Below are the code and all the weights of a small trained network. Each question names an input and a target symbol and asks about switching units off, where a switched-off unit gives its printed mean instead of its output.

import numpy as np


def w(rows, s, z=0):
    codes = np.array(rows[::2]) - 128.0
    scale = np.full(codes.shape[1], s)
    scale[-1] = z or s
    return codes * scale


def norm(h):
    return h / np.sqrt((h * h).mean(-1, keepdims=True) + 1e-5)


def softmax(a):
    e = np.exp(a - a.max(-1, keepdims=True))
    return e / e.sum(-1, keepdims=True)


def log_softmax(a):
    a = a - a.max(-1, keepdims=True)
    return a - np.log(np.exp(a).sum(-1, keepdims=True))


def net(x, mask):
    ids = ['βγηθλσω'.index(c) for c in x.split()]
    T = len(ids)
    res = E[ids] + P[:T]
    u = 0
    for l in range(3):
        r = norm(res)
        for j in range(2):
            rows = slice(2 * j, 2 * j + 2)
            q, k, v = (r @ M[l][rows].T for M in (Q, K, V))
            z = softmax(np.where(np.tri(T) > 0, q @ k.T / 2**0.5, -1e9)) @ v
            o = O[l][rows]
            res = res + np.where(mask[u + j], z, o[:, -1]) @ o[:, :-1]
        u += 2
    return log_softmax(norm(res)[-1] @ U[:, :-1].T + U[:, -1])


Q, K, V, O = {}, {}, {}, {}
E = w([
[186,120,191,150,172,6,150],'β',
[104,23,145,134,152,124,144],'γ',
[50,126,55,183,108,76,129],'η',
[73,118,64,234,137,98,163],'θ',
[186,131,218,8,51,157,2],'λ',
[83,181,188,150,191,122,93],'σ',
[144,85,243,230,79,193,118],'ω',
],0.003)
P = w([
[95,252,160,69,104,150,186],'0',
[33,58,121,116,125,102,18],'1',
[94,66,91,129,111,112,33],'2',
[135,54,64,136,110,119,46],'3',
[179,32,64,120,105,134,67],'4',
[183,8,76,98,99,139,78],'5',
],0.0017)
Q[0] = w([
[143,95,211,125,196,119,5],'L0H0',
[134,157,132,140,143,89,136],'L0H0',
[129,110,146,137,150,109,104],'L0H1',
[122,106,151,117,129,125,111],'L0H1',
],0.014)
K[0] = w([
[255,22,148,111,58,125,128],'L0H0',
[144,138,136,177,220,71,130],'L0H0',
[225,66,122,158,124,74,135],'L0H1',
[184,90,169,108,105,117,121],'L0H1',
],0.0059)
V[0] = w([
[131,23,170,41,188,110,201],'L0H0',
[81,112,138,120,132,251,157],'L0H0',
[114,149,128,84,121,69,130],'L0H1',
[104,101,187,127,53,141,202],'L0H1',
],0.0028)
O[0] = w([
[117,251,70,183,89,108,120,250],'L0H0',
[27,177,170,127,29,196,138,71],'L0H0',
[116,115,140,138,99,150,107,163],'L0H1',
[226,155,84,153,105,96,104,133],'L0H1',
],0.0033,0.0014)
Q[1] = w([
[126,197,190,155,168,159,67],'L1H0',
[136,184,141,134,75,176,164],'L1H0',
[94,39,2,131,80,107,170],'L1H1',
[221,170,104,97,162,35,115],'L1H1',
],0.0076)
K[1] = w([
[135,49,97,119,102,142,101],'L1H0',
[79,127,121,152,120,128,108],'L1H0',
[78,255,141,83,103,88,245],'L1H1',
[150,94,66,87,193,38,86],'L1H1',
],0.007)
V[1] = w([
[164,151,92,122,127,189,84],'L1H0',
[129,223,165,126,128,73,168],'L1H0',
[149,92,179,194,83,253,126],'L1H1',
[35,161,67,32,106,199,169],'L1H1',
],0.0036)
O[1] = w([
[32,169,185,86,116,75,161,70],'L1H0',
[196,90,190,179,236,14,63,187],'L1H0',
[97,77,237,218,19,216,143,107],'L1H1',
[76,111,152,5,69,123,207,4],'L1H1',
],0.0029,0.0017)
Q[2] = w([
[52,2,107,133,130,126,122],'L2H0',
[54,213,140,178,73,224,93],'L2H0',
[55,41,87,173,65,143,209],'L2H1',
[179,98,43,96,154,32,234],'L2H1',
],0.0085)
K[2] = w([
[158,176,208,88,56,110,226],'L2H0',
[147,132,85,153,56,240,94],'L2H0',
[91,167,190,117,88,152,215],'L2H1',
[95,130,161,108,201,2,184],'L2H1',
],0.0092)
V[2] = w([
[35,255,93,146,162,133,151],'L2H0',
[139,214,131,154,65,101,103],'L2H0',
[154,138,133,48,58,121,64],'L2H1',
[117,144,20,181,95,151,154],'L2H1',
],0.0051)
O[2] = w([
[113,212,108,159,137,171,254,234],'L2H0',
[131,187,73,184,107,156,91,229],'L2H0',
[158,167,13,50,119,215,11,132],'L2H1',
[66,145,105,154,63,13,101,5],'L2H1',
],0.0048,0.0022)
U = w([
[167,109,115,183,224,23,84,189],'β',
[90,233,66,186,90,133,168,155],'γ',
[57,86,87,2,110,61,165,213],'η',
[77,84,204,98,78,29,198,232],'θ',
[180,153,73,50,127,200,13,5],'λ',
[131,91,194,92,229,216,224,52],'σ',
[113,66,222,230,50,157,77,78],'ω',
],0.0066,0.0016)

Each question gives the input, a string of symbols that net reads in full, and the target symbol t.
The units are the heads (2 rows each of Q, K, V and O). Each row of codes is followed by its name. A weight is (code - 128) times the scale printed after its matrix; where a second scale follows, it is the last column's (O and U).
mask holds one flag per head, layer by layer. A switched-off head (its flag False) gives its mean, the last column of its rows in O, instead of its output. The means were averaged over made-up inputs and are rounded, as every weight is.
A unit's drop is (log p(t) with every unit on - log p(t) with that unit switched off) / (log p(t) with every unit on - log p(t) with every unit switched off).
The circuit of an input: a set's keep is (log p(t) with only the set's units on - log p(t) with every unit switched off) / (log p(t) with every unit on - log p(t) with every unit switched off). Starting from all 6 units, units are removed one at a time, each time the one whose removal leaves the highest keep (on an exact tie, the one counted first), for as long as the keep stays at least 0.8.
circuit, biggest first: the units of the circuit, biggest drop first
most important unit: the unit with the biggest drop
heads that matter: for each layer, one digit per head in row order, 1 if its drop is at least 0.15 and else 0, layers parted by /
drop when u is switched off: that unit's drop, to one decimal
input σ ω γ, target σ: circuit, biggest first => L1H1, L2H1, L0H0
input λ β σ ω σ, target ω: circuit, biggest first => L1H1, L0H0
input γ λ γ σ, target γ: circuit, biggest first => L1H0, L2H0
input η σ θ η, target η: heads that matter => 10 / 01 / 00
input θ λ σ η θ γ, target θ: most important unit => L2H1
input σ γ η, target σ: heads that matter => 10 / 01 / 01
input η σ σ σ λ θ, target η: circuit, biggest first => L1H1, L0H0
input σ σ γ λ η σ, target λ: heads that matter => 00 / 00 / 01
input θ σ σ λ θ, target θ: heads that matter => 10 / 01 / 01
input β λ λ γ γ η, target β: circuit, biggest first => L1H1, L1H0
input β β β λ λ γ, target β: circuit, biggest first => L1H1, L2H1
input λ η σ σ γ γ, target λ: circuit, biggest first => L2H1, L0H0
input η σ σ, target σ: heads that matter => 10 / 01 / 00
input ω θ ω σ σ θ, target ω: circuit, biggest first => L1H1
input σ λ σ λ σ θ, target σ: circuit, biggest first => L2H1, L0H0
input λ σ σ θ, target λ: circuit, biggest first => L2H1, L1H1
input γ σ ω σ, target ω: circuit, biggest first => L0H0, L1H1
input σ θ σ σ, target σ: heads that matter => 10 / 00 / 00
input γ σ γ, target γ: heads that matter => 10 / 00 / 10
input λ θ η σ σ, target λ: most important unit => L0H0
input λ ω η, target λ: heads that matter => 00 / 00 / 01
input σ σ γ η, target σ: heads that matter => 10 / 00 / 01
input ω σ γ β β θ, target ω: drop when L0H1 is switched off => 0.0
input γ γ λ γ, target γ: drop when L0H0 is switched off => 1.7
input σ σ λ θ, target σ: drop when L1H0 is switched off => 0.1
input θ λ η, target θ: drop when L1H1 is switched off => 0.4
input θ β ω ω γ, target θ: most important unit => L2H1
